Below is a small trained network, with its code and all its weights. Each question gives an input and a target symbol and asks what happens when units are switched off, that is, made to give their printed mean instead of their output.

import numpy as np


def w(rows, s, z=0):
    codes = np.array(rows[::2]) - 128.0
    scale = np.full(codes.shape[1], s)
    scale[-1] = z or s
    return codes * scale


def norm(h):
    return h / np.sqrt((h * h).mean(-1, keepdims=True) + 1e-5)


def f(y):
    return np.maximum(y, 0)


def softmax(a):
    e = np.exp(a - a.max(-1, keepdims=True))
    return e / e.sum(-1, keepdims=True)


def log_softmax(a):
    a = a - a.max(-1, keepdims=True)
    return a - np.log(np.exp(a).sum(-1, keepdims=True))


def net(x, mask):
    ids = ['αβγεηλμπσψω'.index(c) for c in x.split()]
    T = len(ids)
    res = E[ids] + P[:T]
    q, k, v = (norm(res) @ M[0].T for M in (Q, K, V))
    z = softmax(np.where(np.tri(T) > 0, q @ k.T / 4**0.5, -1e9)) @ v
    res = res + np.where(mask[0], z, O[0][:, -1]) @ O[0][:, :-1]
    y = f(norm(res) @ A[0][:, :-1].T + A[0][:, -1])
    res = res + np.where(mask[1:9], y, B[0][:, -1]) @ B[0][:, :-1]
    return log_softmax(norm(res)[-1] @ U[:, :-1].T + U[:, -1])


Q, K, V, O, A, B = {}, {}, {}, {}, {}, {}
E = w([
[115,115,216,102,76,180],'α',
[164,107,188,103,110,176],'β',
[121,19,148,186,118,143],'γ',
[142,144,172,115,96,103],'ε',
[78,37,130,230,111,110],'η',
[122,60,163,179,71,95],'λ',
[138,150,151,183,85,207],'μ',
[123,85,54,98,50,81],'π',
[8,38,77,64,116,218],'σ',
[100,180,118,170,81,187],'ψ',
[29,131,99,163,154,103],'ω',
],0.017)
P = w([
[137,221,72,148,142,169],'0',
[164,98,100,161,216,133],'1',
[107,196,168,149,50,155],'2',
[150,92,111,143,205,114],'3',
[100,166,215,129,57,126],'4',
[144,83,134,116,202,95],'5',
[80,141,246,112,55,100],'6',
[153,73,124,133,206,114],'7',
],0.013)
Q[0] = w([
[165,186,121,122,101,106],'H0',
[21,114,194,143,4,91],'H0',
[158,96,216,127,138,88],'H0',
[64,147,164,132,94,91],'H0',
],0.016)
K[0] = w([
[130,167,89,95,109,124],'H0',
[6,121,138,76,123,70],'H0',
[129,46,208,67,108,73],'H0',
[35,122,107,26,147,21],'H0',
],0.013)
V[0] = w([
[2,113,182,138,174,120],'H0',
[144,137,105,155,49,101],'H0',
[164,65,85,41,56,108],'H0',
[141,152,13,137,156,209],'H0',
],0.0088)
O[0] = w([
[124,213,37,70,52,154,252],'H0',
[95,117,255,108,107,115,140],'H0',
[37,46,176,149,228,172,22],'H0',
[86,59,134,57,107,116,71],'H0',
],0.0079,0.0043)
A[0] = w([
[23,184,146,137,125,42,154],'N0',
[176,209,240,37,139,160,1],'N1',
[150,96,53,2,215,94,177],'N2',
[36,162,58,106,204,108,51],'N3',
[154,150,58,157,252,84,119],'N4',
[9,228,118,161,101,229,159],'N5',
[165,159,163,211,107,105,102],'N6',
[59,137,154,3,59,158,100],'N7',
],0.0092,0.0039)
B[0] = w([
[127,92,109,87,87,188,212],'N0',
[124,89,74,155,156,109,171],'N1',
[152,109,252,102,104,80,187],'N2',
[139,51,62,144,56,121,168],'N3',
[106,155,101,46,138,188,207],'N4',
[183,124,175,169,187,132,254],'N5',
[108,126,134,131,153,51,209],'N6',
[60,233,116,188,194,136,212],'N7',
],0.014,0.0069)
U = w([
[221,121,150,188,212,173,61],'α',
[180,158,251,107,156,229,214],'β',
[163,47,101,148,218,214,93],'γ',
[134,171,100,65,249,116,119],'ε',
[8,113,49,202,194,158,145],'η',
[129,112,141,175,214,25,78],'λ',
[230,122,135,205,91,123,53],'μ',
[134,130,219,83,99,63,158],'π',
[32,93,245,96,162,160,89],'σ',
[120,240,94,130,66,179,139],'ψ',
[135,92,108,92,61,194,253],'ω',
],0.012,0.0043)

Each question gives the input, a string of symbols that net reads in full, and the target symbol t.
The units are the heads (4 rows each of Q, K, V and O) and the neurons (one row each of A and B). Each row of codes is followed by its name. A weight is (code - 128) times the scale printed after its matrix; where a second scale follows, it is the last column's (O, A, B and U).
mask holds one flag per unit, heads first, then neurons. A switched-off unit (its flag False) gives its mean, the last column of its rows in O or B, instead of its output. The means were averaged over made-up inputs and are rounded, as every weight is.
A unit's drop is (log p(t) with every unit on - log p(t) with that unit switched off) / (log p(t) with every unit on - log p(t) with every unit switched off).
The circuit of an input: a set's keep is (log p(t) with only the set's units on - log p(t) with every unit switched off) / (log p(t) with every unit on - log p(t) with every unit switched off). Starting from all 9 units, units are removed one at a time, each time the one whose removal leaves the highest keep (on an exact tie, the one counted first), for as long as the keep stays at least 0.8.
units of the circuit, in order: the units of the circuit, biggest drop first
k most important neurons: the k neurons with the biggest drops, biggest first
drop when u is switched off: that unit's drop, to one decimal
input ω γ ε ψ ε γ β, target λ: units of the circuit, in order	N1; H0; N6
input ω γ λ, target ψ: units of the circuit, in order	H0; N7
input π ε η, target σ: units of the circuit, in order	H0
input ω α π ω η ω μ, target ψ: 2 most important neurons	N2; N7
input β η ε ω ω ε, target ε: units of the circuit, in order	H0; N4; N6
input μ μ ψ ω ε μ, target μ: units of the circuit, in order	H0; N4
input ω ε γ λ ε ε γ, target λ: units of the circuit, in order	H0; N6
input ω λ γ, target ψ: units of the circuit, in order	H0; N7
input λ ω γ σ π, target η: 2 most important neurons	N7; N2
input π λ π ψ σ λ ε, target η: 3 most important neurons	N7; N1; N2
input ω μ ε σ, target σ: 2 most important neurons	N2; N7
input λ ω η π ε ε β, target λ: drop when N6 is switched off	0.2
input ω ω β, target ψ: drop when H0 is switched off	1.2
input ε η σ, target η: drop when N7 is switched off	1.1
input ε ω π η λ, target σ: drop when N0 is switched off	0.1
input ε π ε π β, target σ: most important neuron	N5
